Below is a small trained network, with its code and all its weights. Each question gives an input and a target symbol and asks what happens when units are switched off, that is, made to give their printed mean instead of their output.

import numpy as np


def w(rows, s, z=0):
    codes = np.array(rows[::2]) - 128.0
    scale = np.full(codes.shape[1], s)
    scale[-1] = z or s
    return codes * scale


def f(y):
    return y / 2 * (1 + np.tanh(0.7978845608 * (y + 0.044715 * y**3)))


def softmax(a):
    e = np.exp(a - a.max(-1, keepdims=True))
    return e / e.sum(-1, keepdims=True)


def log_softmax(a):
    a = a - a.max(-1, keepdims=True)
    return a - np.log(np.exp(a).sum(-1, keepdims=True))


def net(x, mask):
    ids = ['ΓΛΩαβδζπστ'.index(c) for c in x.split()]
    T = len(ids)
    res = E[ids] + P[:T]
    r = res
    for j in range(2):
        rows = slice(2 * j, 2 * j + 2)
        q, k, v = (r @ M[0][rows].T for M in (Q, K, V))
        z = softmax(np.where(np.tri(T) > 0, q @ k.T / 2**0.5, -1e9)) @ v
        o = O[0][rows]
        res = res + np.where(mask[j], z, o[:, -1]) @ o[:, :-1]
    y = f(res @ A[0][:, :-1].T + A[0][:, -1])
    res = res + np.where(mask[2:18], y, B[0][:, -1]) @ B[0][:, :-1]
    return log_softmax(res[-1] @ U[:, :-1].T + U[:, -1])


Q, K, V, O, A, B = {}, {}, {}, {}, {}, {}
E = w([
[100,165,93],'Γ',
[122,145,82],'Λ',
[80,192,254],'Ω',
[97,173,176],'α',
[124,4,45],'β',
[104,219,68],'δ',
[114,210,68],'ζ',
[76,27,232],'π',
[76,85,195],'σ',
[128,103,154],'τ',
],0.0092)
P = w([
[252,104,124],'0',
[184,141,128],'1',
[184,128,139],'2',
[127,129,129],'3',
[119,127,130],'4',
[96,133,125],'5',
[84,130,125],'6',
[72,134,124],'7',
[54,131,124],'8',
[62,127,127],'9',
[44,134,121],'10',
],0.012)
Q[0] = w([
[246,85,165],'h0',
[170,165,138],'h0',
[194,174,132],'h1',
[60,82,122],'h1',
],0.013)
K[0] = w([
[249,155,121],'h0',
[181,109,166],'h0',
[172,86,116],'h1',
[94,168,128],'h1',
],0.013)
V[0] = w([
[105,226,160],'h0',
[148,132,3],'h0',
[99,189,113],'h1',
[124,132,164],'h1',
],0.013)
O[0] = w([
[249,160,121,1],'h0',
[70,135,1,239],'h0',
[180,119,76,101],'h1',
[139,78,148,103],'h1',
],0.0094,0.0043)
A[0] = w([
[169,133,108,210],'n0',
[178,196,160,219],'n1',
[195,11,175,255],'n2',
[96,37,143,43],'n3',
[154,141,112,155],'n4',
[250,180,99,86],'n5',
[118,128,119,107],'n6',
[71,111,145,156],'n7',
[172,154,52,102],'n8',
[70,93,154,120],'n9',
[200,190,234,22],'n10',
[101,82,138,103],'n11',
[128,143,79,141],'n12',
[134,34,159,146],'n13',
[76,161,230,83],'n14',
[100,181,255,184],'n15',
],0.0089,0.003)
B[0] = w([
[150,85,146,131],'n0',
[172,144,199,148],'n1',
[55,87,191,155],'n2',
[141,184,165,221],'n3',
[135,109,138,122],'n4',
[255,121,167,131],'n5',
[129,129,120,144],'n6',
[123,175,95,254],'n7',
[140,26,80,157],'n8',
[145,179,109,241],'n9',
[72,81,78,160],'n10',
[137,168,133,190],'n11',
[123,104,104,199],'n12',
[102,159,182,175],'n13',
[190,173,88,168],'n14',
[200,164,56,199],'n15',
],0.009,0.0044)
U = w([
[137,73,77,71],'Γ',
[3,67,71,216],'Λ',
[152,53,217,184],'Ω',
[151,64,127,36],'α',
[61,245,46,114],'β',
[201,44,19,2],'δ',
[178,82,57,193],'ζ',
[221,210,154,163],'π',
[114,173,182,88],'σ',
[86,211,225,100],'τ',
],0.0055)

Each question gives the input, a string of symbols that net reads in full, and the target symbol t.
The units are the heads (2 rows each of Q, K, V and O) and the neurons (one row each of A and B). Each row of codes is followed by its name. A weight is (code - 128) times the scale printed after its matrix; where a second scale follows, it is the last column's (O, A, B and U).
mask holds one flag per unit, heads first, then neurons. A switched-off unit (its flag False) gives its mean, the last column of its rows in O or B, instead of its output. The means were averaged over made-up inputs and are rounded, as every weight is.
A unit's drop is (log p(t) with every unit on - log p(t) with that unit switched off) / (log p(t) with every unit on - log p(t) with every unit switched off).
The circuit of an input: a set's keep is (log p(t) with only the set's units on - log p(t) with every unit switched off) / (log p(t) with every unit on - log p(t) with every unit switched off). Starting from the 12 units with the biggest drops (on a tie, the unit counted first), units are removed one at a time, each time the one whose removal leaves the highest keep (on an exact tie, the one counted first), for as long as the keep stays at least 0.8.
units of the circuit, in order: the units of the circuit, biggest drop first
k most important neurons: the k neurons with the biggest drops, biggest first
heads that matter: for each layer, one digit per head in row order, 1 if its drop is at least 0.15 and else 0, layers parted by /
drop when u is switched off: that unit's drop, to one decimal
input β β Λ, target Λ: units of the circuit, in order	h0
input Ω Γ τ, target Ω: heads that matter	10
input ζ β Λ β ζ ζ Γ ζ β ζ Ω, target π: units of the circuit, in order	h0; n15
input ζ Λ Λ β β σ Λ β β π, target β: heads that matter	00
input β β δ, target Λ: heads that matter	10
input β β Ω, target β: heads that matter	11
input β β β β β β, target β: 3 most important neurons	n9; n7; n3
input β Ω Ω δ, target π: 2 most important neurons	n5; n1
input β β β β τ, target β: heads that matter	11
input δ ζ δ, target δ: units of the circuit, in order	h0; n8; h1; n5
input Ω Γ β, target Ω: heads that matter	10
input ζ Ω ζ Ω ζ, target π: heads that matter	10
input Γ ζ Γ τ δ β β Λ π β α, target π: 2 most important neurons	n15; n14
input τ β β β, target β: heads that matter	11
input Ω π β π, target τ: most important neuron	n2
input α Λ ζ ζ ζ, target ζ: drop when h1 is switched off	0.1
input Γ β ζ, target Λ: drop when h0 is switched off	0.4
input β Λ Ω π, target τ: drop when n2 is switched off	0.3
